Below are the code and all the weights of a small trained network. Each question names an input and a class and asks about switching units off, where a switched-off unit gives its printed mean instead of its output.

import numpy as np


def w(rows, s, z=0):
    codes = np.array(rows[::2]) - 128.0
    scale = np.full(codes.shape[1], s)
    scale[-1] = z or s
    return codes * scale


def f(y):
    return np.maximum(y, 0)


def log_softmax(a):
    a = a - a.max(-1, keepdims=True)
    return a - np.log(np.exp(a).sum(-1, keepdims=True))


def net(x, mask):
    res = np.array(x, float).reshape(1, 5) / 4 @ E
    y = f(res @ A[0][:, :-1].T + A[0][:, -1])
    res = res + np.where(mask, y, B[0][:, -1]) @ B[0][:, :-1]
    return log_softmax(res[-1] @ U[:, :-1].T + U[:, -1])


A, B = {}, {}
E = w([
[62,180,143,188],'x0',
[123,159,150,130],'x1',
[60,97,128,135],'x2',
[191,17,207,159],'x3',
[119,95,2,178],'x4',
],0.012)
A[0] = w([
[139,203,145,123,167],'N0',
[108,37,153,99,147],'N1',
[238,131,77,202,151],'N2',
[130,112,238,164,140],'N3',
[153,162,107,191,164],'N4',
[112,36,173,57,163],'N5',
[126,166,173,4,174],'N6',
[122,130,62,130,135],'N7',
[139,136,68,202,186],'N8',
[172,164,139,48,175],'N9',
[226,173,120,156,255],'N10',
[156,74,130,77,119],'N11',
[176,62,135,154,206],'N12',
[109,179,172,223,84],'N13',
[220,70,164,46,134],'N14',
[91,157,136,73,183],'N15',
[9,113,84,165,209],'N16',
[90,67,116,207,131],'N17',
],0.012,0.0045)
B[0] = w([
[67,111,143,110,198],'N0',
[151,162,162,168,192],'N1',
[182,96,56,91,196],'N2',
[147,163,113,166,229],'N3',
[139,159,59,177,163],'N4',
[179,105,224,150,214],'N5',
[124,142,219,36,243],'N6',
[120,31,158,106,175],'N7',
[53,90,92,81,190],'N8',
[153,91,144,66,210],'N9',
[142,187,60,82,210],'N10',
[187,175,158,188,181],'N11',
[241,92,118,173,206],'N12',
[92,163,168,184,184],'N13',
[173,169,119,76,249],'N14',
[2,111,221,66,191],'N15',
[28,84,85,173,226],'N16',
[127,36,185,162,183],'N17',
],0.008,0.013)
U = w([
[208,147,23,58,161],'0',
[96,133,69,139,112],'1',
[144,95,143,164,8],'2',
[130,160,167,22,211],'3',
[240,188,133,116,130],'4',
[94,253,138,217,98],'5',
],0.012,0.0016)

Each question gives the input, the list of numbers given to net, and the class t.
The units are the neurons (one row each of A and B). Each row of codes is followed by its name. A weight is (code - 128) times the scale printed after its matrix; where a second scale follows, it is the last column's (A, B and U).
mask holds one flag per neuron, in row order. A switched-off neuron (its flag False) gives its mean, the last column of its row in B, instead of its output. The means were averaged over made-up inputs and are rounded, as every weight is.
A unit's drop is (log p(t) with every unit on - log p(t) with that unit switched off) / (log p(t) with every unit on - log p(t) with every unit switched off).
The circuit of an input: a set's keep is (log p(t) with only the set's units on - log p(t) with every unit switched off) / (log p(t) with every unit on - log p(t) with every unit switched off). Starting from the 12 units with the biggest drops (on a tie, the unit counted first), units are removed one at a time, each time the one whose removal leaves the highest keep (on an exact tie, the one counted first), for as long as the keep stays at least 0.8.
circuit, biggest first: the units of the circuit, biggest drop first
top k neurons: the k neurons with the biggest drops, biggest first
drop of u: that unit's drop, to one decimal
input [-1,-4,-4,4,3], class 0: circuit, biggest first : N2
input [7,-1,5,7,-8], class 5: top 2 neurons : N3, N13
input [6,-8,5,4,-5], class 5: circuit, biggest first : N3, N9
input [-8,5,-1,-7,3], class 3: top 2 neurons : N15, N12
input [6,0,-4,4,1], class 5: circuit, biggest first : N13, N9
input [-3,1,-5,2,-7], class 4: top 3 neurons : N3, N11, N8
input [-2,5,-2,4,3], class 0: top 4 neurons : N2, N6, N13, N10
input [5,3,-4,4,5], class 0: top 2 neurons : N2, N15
input [3,-1,-8,2,-2], class 0: top 2 neurons : N5, N10
input [3,-1,8,-6,-4], class 5: top 2 neurons : N16, N9
input [-8,-2,6,0,5], class 2: drop of N17 : 0.2
input [-7,3,8,3,0], class 4: drop of N17 : 0.0
input [3,-7,-2,-6,7], class 1: drop of N16 : 0.1
input [-2,-2,7,-2,2], class 1: circuit, biggest first : N16
